Below is a small trained network, with its code and all its weights. Each question gives an input and a class and asks what happens when units are switched off, that is, made to give their printed mean instead of their output.

import numpy as np


def w(rows, s, z=0):
    codes = np.array(rows[::2]) - 128.0
    scale = np.full(codes.shape[1], s)
    scale[-1] = z or s
    return codes * scale


def f(y):
    return np.maximum(y, 0)


def log_softmax(a):
    a = a - a.max(-1, keepdims=True)
    return a - np.log(np.exp(a).sum(-1, keepdims=True))


def net(x, mask):
    res = np.array(x, float).reshape(1, 3) / 4 @ E
    y = f(res @ A[0][:, :-1].T + A[0][:, -1])
    res = res + np.where(mask, y, B[0][:, -1]) @ B[0][:, :-1]
    return log_softmax(res[-1] @ U[:, :-1].T + U[:, -1])


A, B = {}, {}
E = w([
[120,217,136,62,94,108,149],'x0',
[170,128,72,131,103,95,8],'x1',
[140,148,76,151,96,153,219],'x2',
],0.018)
A[0] = w([
[171,109,98,114,112,176,179,23],'neuron 1',
[69,112,254,77,180,130,80,39],'neuron 2',
[56,126,237,141,157,176,183,2],'neuron 3',
[143,123,82,118,101,174,189,63],'neuron 4',
[128,231,132,102,72,94,109,28],'neuron 5',
[127,32,158,184,130,134,149,104],'neuron 6',
[129,172,176,67,112,110,154,36],'neuron 7',
],0.013,0.0048)
B[0] = w([
[92,74,98,148,77,167,126,169],'neuron 1',
[36,158,114,217,34,141,138,252],'neuron 2',
[225,1,81,60,100,113,40,253],'neuron 3',
[82,203,98,162,62,123,147,188],'neuron 4',
[106,47,92,148,187,170,114,230],'neuron 5',
[95,130,185,161,217,175,181,212],'neuron 6',
[128,116,135,179,249,151,192,201],'neuron 7',
],0.01,0.016)
U = w([
[57,144,100,181,39,144,138,111],'0',
[110,113,127,157,255,156,153,88],'1',
[214,75,86,113,95,130,60,119],'2',
[122,151,168,117,115,163,138,251],'3',
[168,170,153,132,111,87,142,105],'4',
],0.013,0.02)

Each question gives the input, the list of numbers given to net, and the class t.
The units are the neurons (one row each of A and B). Each row of codes is followed by its name. A weight is (code - 128) times the scale printed after its matrix; where a second scale follows, it is the last column's (A, B and U).
mask holds one flag per neuron, in row order. A switched-off neuron (its flag False) gives its mean, the last column of its row in B, instead of its output. The means were averaged over made-up inputs and are rounded, as every weight is.
A unit's drop is (log p(t) with every unit on - log p(t) with that unit switched off) / (log p(t) with every unit on - log p(t) with every unit switched off).
The circuit of an input: a set's keep is (log p(t) with only the set's units on - log p(t) with every unit switched off) / (log p(t) with every unit on - log p(t) with every unit switched off). Starting from all 7 units, units are removed one at a time, each time the one whose removal leaves the highest keep (on an exact tie, the one counted first), for as long as the keep stays at least 0.8.
circuit, biggest first: the units of the circuit, biggest drop first
unit that matters most: the unit with the biggest drop
k most important neurons: the k neurons with the biggest drops, biggest first
drop when u is switched off: that unit's drop, to one decimal
input [1,-2,1], class 3: unit that matters most => neuron 2
input [-4,2,1], class 1: 4 most important neurons => [neuron 3; neuron 2; neuron 6; neuron 4]
input [5,5,-2], class 1: 2 most important neurons => [neuron 3; neuron 5]
input [2,1,-1], class 3: circuit, biggest first => [neuron 3; neuron 2; neuron 6; neuron 7]
input [4,-1,1], class 1: 2 most important neurons => [neuron 2; neuron 7]
input [-3,-5,3], class 2: 2 most important neurons => [neuron 3; neuron 2]
input [0,-5,4], class 2: 2 most important neurons => [neuron 3; neuron 2]
input [-8,7,8], class 0: 2 most important neurons => [neuron 3; neuron 7]
input [-7,5,-6], class 1: 2 most important neurons => [neuron 6; neuron 3]
input [0,-2,0], class 3: 2 most important neurons => [neuron 3; neuron 5]
input [-2,-3,-4], class 0: 2 most important neurons => [neuron 2; neuron 7]
input [-5,2,-2], class 1: 3 most important neurons => [neuron 3; neuron 6; neuron 2]
input [4,0,-5], class 0: 2 most important neurons => [neuron 2; neuron 6]
input [3,3,-4], class 0: circuit, biggest first => [neuron 3]
input [8,0,-6], class 1: 2 most important neurons => [neuron 7; neuron 5]
input [0,2,0], class 3: drop when neuron 1 is switched off => 0.1
input [2,-8,7], class 2: drop when neuron 2 is switched off => 0.4
input [0,-7,5], class 2: drop when neuron 7 is switched off => 0.0
